Input:
[[-35   9   7 -39 -47 -11  12 -38 -19   7   5   9   8  12 -38   8]
 [ 13  -9 -14  12  10  11 -12  -3   5 -14 -13  -9 -13 -11  13 -11]
 [-13   8  12 -14  -9 -12  11  -1  -6  11  11   8  10  11 -12  10]
 [  8   8   5  11  22  -4  17   0  20   5   5   9   7  20  11  11]
 [ -3   8  19  -3   3 -14   5  17  -8  19  19  10  15   4  -2  10]
 [ 14   4  19  16  17  -8  -6  34  -1  18  18   5  13  -7  14   4]
 [-39   9  -6 -45 -45  -6  19 -68  -9  -8  -9   8   0  21 -39   8]
 [-12   7  25 -12 -20 -15  -6  20 -25  25  25   8  18  -9 -14   8]
 [ 14  -7  -7  14   9  11 -12   5   6  -8  -7  -8  -9 -14  13  -9]
 [ 19  -8 -10  21  18  12 -11  12   9 -10 -10  -8 -10 -13  18 -10]]
Output: -38

Input:
[[  4 -17  19  23  16  -4  12 -11 -15]
 [  1 -18  11   0  17  36 -14  21  -6]
 [ 10 -18  18  31  12   1  15 -16 -15]
 [  3 -15  18  23   7   8  12  -8 -20]
 [  2 -23  10  10  18  15   4   4  -8]
 [-57  32 -32  46 -14  20 -55 -41  33]
 [ 20  -6  11   4   6  -1  18   4  -9]
 [-10   5  14  16  10  10  -8  16 -15]]
Output: -11

Input:
[[-24  28  14  26   9  50   5  14  17  10   7   6  12   9]
 [ 16 -28 -16 -19 -16 -12 -16 -17 -13 -14 -16 -15  -6 -14]
 [  3  28 -38 -16   0  11 -16 -22 -14 -36 -42 -47   1 -12]
 [ 43  -7 -23 -11 -34 -26 -22 -16 -23 -21 -14 -22 -12 -27]
 [ 67 -47 -14 -41   2 -29 -38  -6 -16  -9   3   5 -51 -21]
 [-31 -40  21   8 -16 -33   2   3   2  26  11  27 -23  -6]
 [ 66  15  20 -26 -63  19  19  -1  -6  22  45  32  14 -14]]
Output: 12

Input:
[[-33 -43  22 -23  26 -23  48 -25]
 [ 18  36 -36  19  -6 -32 -10 -43]
 [  1 -40 -24  10   4 -22  27  51]
 [-27  -4 -24  48  14  -8 -41   6]
 [-49 -14  15  20  32   1  29  -4]
 [  7  23 -20 -39 -40  19 -32  33]
 [ 34 -16 -40  39 -17  33 -48 -19]
 [ 48  25 -24  37   1  13  -5   3]
 [-47 -37  29 -13 -28  25  51  26]
 [ 24  42  43  50  42  24  19 -33]
 [ -1  42   2  36 -37   1 -31  49]]
Output: 48

Input:
[[-14   5 -23  42  40  32   0  30  18  -8 -25 -21]
 [ 30 -33  54   5   6   5 -49 -34 -15   8 -30  34]
 [-19   4   7 -11 -15  20  19  40  47 -28  20 -45]
 [ 43   8  23  -6 -17 -26 -12 -38 -43   6  14  45]
 [ 35  10  17  19  41  45 -53 -30  13 -25 -45  21]
 [-22 -38  35  41  35  33 -23  22  -4  45 -41 -25]]
Output: -25

Input:
[[ 34  -1   6  -6 -41 -27  31 -45  -3 -32 -41 -34  14 -52 -12   0]
 [ 24 -50 -30 -58 -42 -17   3 -39 -39 -26 -43 -25 -48 -53 -39 -20]
 [-11  -5  51  26  26  28 -22  20 -11  16  39  26  -1  36 -10 -39]
 [ 16 -33  10  -2  34  47   0  26 -12   0  27   8 -26  13 -27 -25]
 [ 63   0 -13  10 -23 -32  65 -31  27 -48 -42 -54  33 -50 -22   7]]
Output: -12

Input:
[[ 11 -13 -13 -16  -2 -21  24   3  11  15 -23 -22   3]
 [ -4   6  -9 -19 -25   9 -13  15 -11 -43 -17 -16   4]
 [-12 -21   6 -18  10  17 -26 -22  -3  10  -2   5  41]
 [ 20   7  10  -8  12   1 -16 -34 -40 -11 -31 -30   2]
 [ -6 -14 -21   1   1 -27  26   2  21  38   3   4   2]
 [-10  -6 -29 -28  25   1 -13 -32  25  13  12  12 -19]
 [ -7  -8  -3   9 -13 -29  20   3   1  17   0 -13 -28]
 [ 17  37  -5   7  33 -23  41  -9 -16 -15  -1 -23 -17]
 [ 10 -18  -3  -6 -15  12 -11   7   6   4 -17 -12   8]
 [-29   2 -15 -22 -18  30 -23  19  16 -51  19  -3  -9]
 [-22 -10  -6  13   3  -9   3  -7   1  32  20  21  24]
 [ -1   3  24  14   1  14 -23 -13 -26  -9   2  -1  -2]]
Output: -22

Input:
[[ 10 -33 -26  -8   2   3   4   4  27  -5  -7   8  -2  15  23  21]
 [ -7  -5 -15 -55   3 -15 -12 -13 -17  10 -16  -3 -32  -3 -26  -7]
 [ 13 -20 -38 -22  -5  24  12   4  16  32 -14   0 -14   5  16  19]
 [  6  19   9  14  -4  11  17 -10  14  51  16   7  26  -1 -24  21]
 [ -8   4  -7  -2   2 -24 -12   0  33  39  -2   2 -21 -21   7  14]
 [  4 -13   4  47  -5 -14  35 -10 -13  30 -11  27 -14 -15 -14 -24]
 [-16 -19 -24   2  17 -31 -16  -1 -29   4   5  23 -26 -13   2 -19]
 [-16  29  17  -7   5  32  25  17  16 -13  17  16  24   6  71 -10]
 [-11  24  16   9  -4  -2 -15  -6 -43 -28  15  30  13   8 -24  -5]
 [ -5  13  17  36  14 -13 -14  31  12 -20  -4   1  54  -8  64  10]
 [  0  26 -28   6   4   0 -29  64 -29  -2  -1 -14 -18 -17   4 -35]]
Output: 23
---
array([ -87.98,  -93.67,  111.74, -142.23]) out -87.98

array([  39.247,   58.407,  -92.594, -153.413,  -54.996,  163.571]) out 39.247

array([-1.3, -0.7, -1.3, -1.2,  1.0]) out -1.3

array([ -40.68,   23.09, -185.07,  -70.22,  148.49,   48.14]) out -40.68

array([-155.163,   40.540,  -42.104, -131.176, -158.629,    0.706,
        115.585]) out -155.163

array([ 1.7,  0.8, -0.6,  1.8, -0.5, -1.2,  0.3]) out 1.7
---
Q: [7576, 8029, 8195, 1986, 5846, 6742]
A: 7576
Q: [47, 26, 45, 8, 77]
A: 45
Q: [3162, 5252, 9319, 1432]
A: 3162
Q: [3, 7, 4, 2, 2]
A: 3
Q: [56, 79, 16, 30]
A: 30
Q: [68, 78, 69, 17, 1, 14, 18]
A: 68
Q: [94, 62, 75, 21, 51]
A: 62
Q: [26, -43, -41, -50, 1]
A: -41
Q: [[15, 25, 13, 9], [4, 13, 17, 78], [79, 27, 83, 9]]
A: 78
Q: [80, 78, 7, 90]
A: 78
---
[[ 36  39  33 -18  31  -1  28]
 [  0  -5  36 -40  25   2  53]
 [ 27   2  50 -14  47 -46  28]] value 36

[[ 38 -41  51 -29   8]
 [ 16  11 -30  51 -34]
 [ 50  24  26 -32 -27]] value 38

[[ -3  52 -17   4 -17]
 [  6   1  22  29 -31]
 [ -3 -46  11  -2 -10]] value -3

[[  3 -49  -5 -64  26 -60]
 [-48  57  22  42   1  33]
 [ 13 -60 -44 -14  33  17]] value 3

[[  5  15 -46  -2   1  22]
 [ -4 -71  -8   0   2 -16]
 [  3 -10   9  -3   0  32]] value 5

[[ 36  41 -30  43 -43]
 [ 33  27 -23 -32  30]
 [  0  57  11  40 -15]] value 36
---
175	0	211	17	144 yields 211, 211
29	233	70	43	51 yields 70, 233
144	205	75	123	56 yields 75, 205
22	43	50	38	-29 yields 50, 50
-24	-28	-10	-38	27	-6	41 yields -38, 41
1860	3806	6161	8091	4844 yields 6161, 8091
---
((39.16, 46.86, -45.55, 134.14, -51.27, 10.69), (20.11, 216.77, 10.42, 220.15, 146.48, 77.01), (133.68, -111.95, 0.59, -53.10, 161.40, -150.28)) Out: -53.10
(115.183, 47.202, 55.183, 51.625, -136.918, -133.010) Out: 51.625
(0.960, -1.136, -1.268, 0.486) Out: -1.136
(115.275, -97.116, -105.088, -123.744, -112.651) Out: -105.088
(4.205, -13.415, 18.892, -2.866, -7.397, 0.126) Out: -2.866
(-0.164, -0.125, -0.068, 0.081, 0.107) Out: -0.068
